(in the rows, 128 means zero)
Both labels of each row
[236 135  98 128 142 116 142 144 132 141 126 111 100 125  99  75 132 122
 108 198 139 118 133 129 116 140 158 140 170 120 139 167 121 134 130 120
 123 131 154 127 145 137 141 149 137 147 115 146 128  97 155]
(69) & W
[165 137 130 129 150 137 114 166 137 122 126 113 123 141 121 112 120 113
 103 119 139 132 131 130  82 139 146 157 160  92 149 131 137 128 132 123
 119 115 179 124 134 110 131 130 149 133 111 142 129 100 157]
(71) & H
[186 138 114 143 159 144 129 157 132 148 126  75 120 122 115 103 135 136
  94 225 131 120 139 135  48 118 165 137 151 113 141 158 132 139  97 128
 119 123 130 111 148 107 102 139 133 129 110 124 141 126 166]
(71) & D
[100 135 143 113 154 138 118 153 108 118 124 114 100 158  77 132 177 119
 127  46 178 131 132 139 156 137 146 167 139  96 136 120 132 119 147 116
 112 101 156 127 121  90 146 122 185 156 120 184 153 104 183]
(71) & M
[150 143 151 143 134 120 135 168 131 127 130 108 125 136 176 124 113 106
  93 122 149 128 131 126  77 128 130 162 194 105 130 136 134 138 131 142
 127 110 167 118 116 127 129 132 143 115 117 136 127 117 118]
(71) & W
[129 142 199 117 124 132 143 157  73 141 117 136 115 157 150 141 146 113
 131   6 175 117 124 155 195 129 100 121 149 114  96 159 118 129 158 139
 136  99 140 133 100 149 146 136 123 138 150 157 156 108  96]
(69) & W
[149 120  83 111 148 138 115 120 140 112 127 144 127 135  58 111 136 133
 143 138 133 142 125 116 136 143 138 152 122 120 151 118 131 124 139 107
 121 127 165 132 133  92 158 121 181 146 129 151 126 106 167]
(69) & M
[123 127 119 111 124 140 115 135 115 117 117 125 112 133  94 123 129 131
 132 140 149 124 133 132 162 131 142 152 142 105 143 116 127 126 161 130
 121 112 160 124 127 105 128 114 145 160 129 141 135 112 146]
(69) & M
[131 140 155 121 128 127 147 155  69 164 121 110 162 146 159 137 167 133
 117  92 152 113 133 162  91 125 123 102 133 139  85 180 114 129 136 136
 123 118  89 135 113 145 126 145 147 130 150 159 152 123 130]
(69) & D
[116 123 106 108 105 123 135 124 127 106 127 160 119 139  95 131 142 116
 147  71 140 139 120 124 144 145 123 144 134 129 128 123 122 122 150 113
 109 122 155 137 118 127 166 126 187 137 137 162 111 105 147]
(69) & H
[148 140 199 127 146 125 142 171  92 158 142 128 155 163 163 136 154 104
 117   4 146 124 124 157  83 145  74  88  89 123  98 180 122 118 118 131
 125 112 118 143 130 164 161 149 111 123 133 154 133 106 103]
(71) & W
[219 136 110 124 157 138 124 155 141 135 125 117 114 139  83  98 126 113
 110 148 142 130 134 126 112 145 139 163 156  97 149 149 130 129 135 114
 115 121 190 125 139 123 162 131 172 146 120 153 114  91 165]
(69) & H
[136 124  87 109 152 151 113 120 130 114 124 119 120 132  49 113 126 148
 140 202 123 124 131 123 124 138 149 142 111 117 152 118 128 124 144 112
 119 127 147 119 141  99 124 117 156 159 124 125 128 113 172]
(69) & M
[ 99 157 164 125 174 128 108 179 125 124 138 105 161 152 147 143 145 114
 104  41 132 143 125 135   8 134 120 146 118 104 144 130 137 119 112 131
 114  97 151 127 126 103 134 124 159 123 114 141 134 121 147]
(71) & M
[ 87 141 183 130 133 134 126 146  77 140 122 111 134 155 160 155 137 134
 125  82 151 116 130 148 129 113 111 126 128 111  97 144 129 131 133 138
 135 110 112 120  95 135 113 128 127 126 149 131 143 138  94]
(71) & D
[245 139 115 109 145 141 129 167 118 153 126 109 115 137 108  81 115 125
 114 164 136 113 129 135  97 150 142 124 153 110 140 172 118 122 142 127
 120 126 164 139 165 124 141 153 109 164 107 140 147  89 151]
(69) & W
[198 144 128 132 153 129 127 175 128 145 130  98 135 127 147 105 115 113
  92 154 121 127 132 130  20 134 141 138 160 111 143 155 133 130 125 136
 118 114 159 121 153 122 123 144 123 133 108 128 131 110 148]
(71) & W
[196 139 110 127 136 132 126 154 136 135 125 106 111 123 124  99 106 123
  98 197 127 125 131 125  93 133 154 149 174 111 149 147 130 129 132 129
 123 126 160 122 145 121 119 136 127 134 105 131 132 110 149]
(71) & W
[181 133 142 124 141 132 134 137 124 138 123 122 113 134 108 111 122 125
 122 160 145 120 132 130 133 131 132 142 154 111 129 150 126 132 134 120
 126 122 141 127 119 129 142 130 131 141 129 144 116 105 140]
(69) & W
[172 137 135 129 130 131 137 152 124 143 129 109 107 133 133 109 142 119
 110 118 144 123 128 139 119 134 128 135 154 121 130 146 122 116 129 129
 123 123 136 122 145 114 128 143 124 139 108 151 149 114 152]
(71) & W
[152 132 124 106 162 143 120 152 106 131 129 119 128 155  74 117 136 130
 134 104 148 128 135 139  92 142 119 143 124 100 132 154 124 126 150 116
 123 114 174 129 120 132 156 127 180 154 140 154 122  91 152]
(69) & M
[214 136 137 195 115 133 149 138 127 147 123 128 100 129 113 100 127 113
 113 132 150 118 131 137 195 135 142 127 152 115 137 154 121 131 135 123
 134 133 151 129 146 140 145 148  96 145 111 143 139 103 133]
(69) & W
[152 142  99 135 159 137 124 146 142 137 123  78  96 122 101 152 151 138
  95 228 145 128 141 132  55 117 184 153 153 119 147 125 138 137 107 124
 119 124 118 104 146  88  91 140 149 127 107 140 152 123 195]
(71) & D
[243 137  62 115 152 132 127 165 143 137 117  98 113 124 107  75 113 124
  95 252 107 128 131 126   4 149 170 150 183 121 156 156 123 129 140 122
 110 130 179 132 169 115 127 147 157 148 105 130 136  94 197]
(69) & H
[136 135 171 115 159 148 122 162  80 155 128 107 156 151 140 141 121 139
 123  96 141 118 135 159  62 127  99 108  95  99 107 171 114 131 132 133
 131 108 137 118 115 146 125 130 122 143 148 121 133 119 102]
(69) & D
[157 129 118 124 160 153 126 148 126 142 130  99 129 137 100 116 139 135
 108 163 132 127 137 136  62 130 145 133 123 120 134 150 129 130 123 115
 120 121 134 123 129 115 124 133 161 141 121 137 132 115 168]
(69) & D
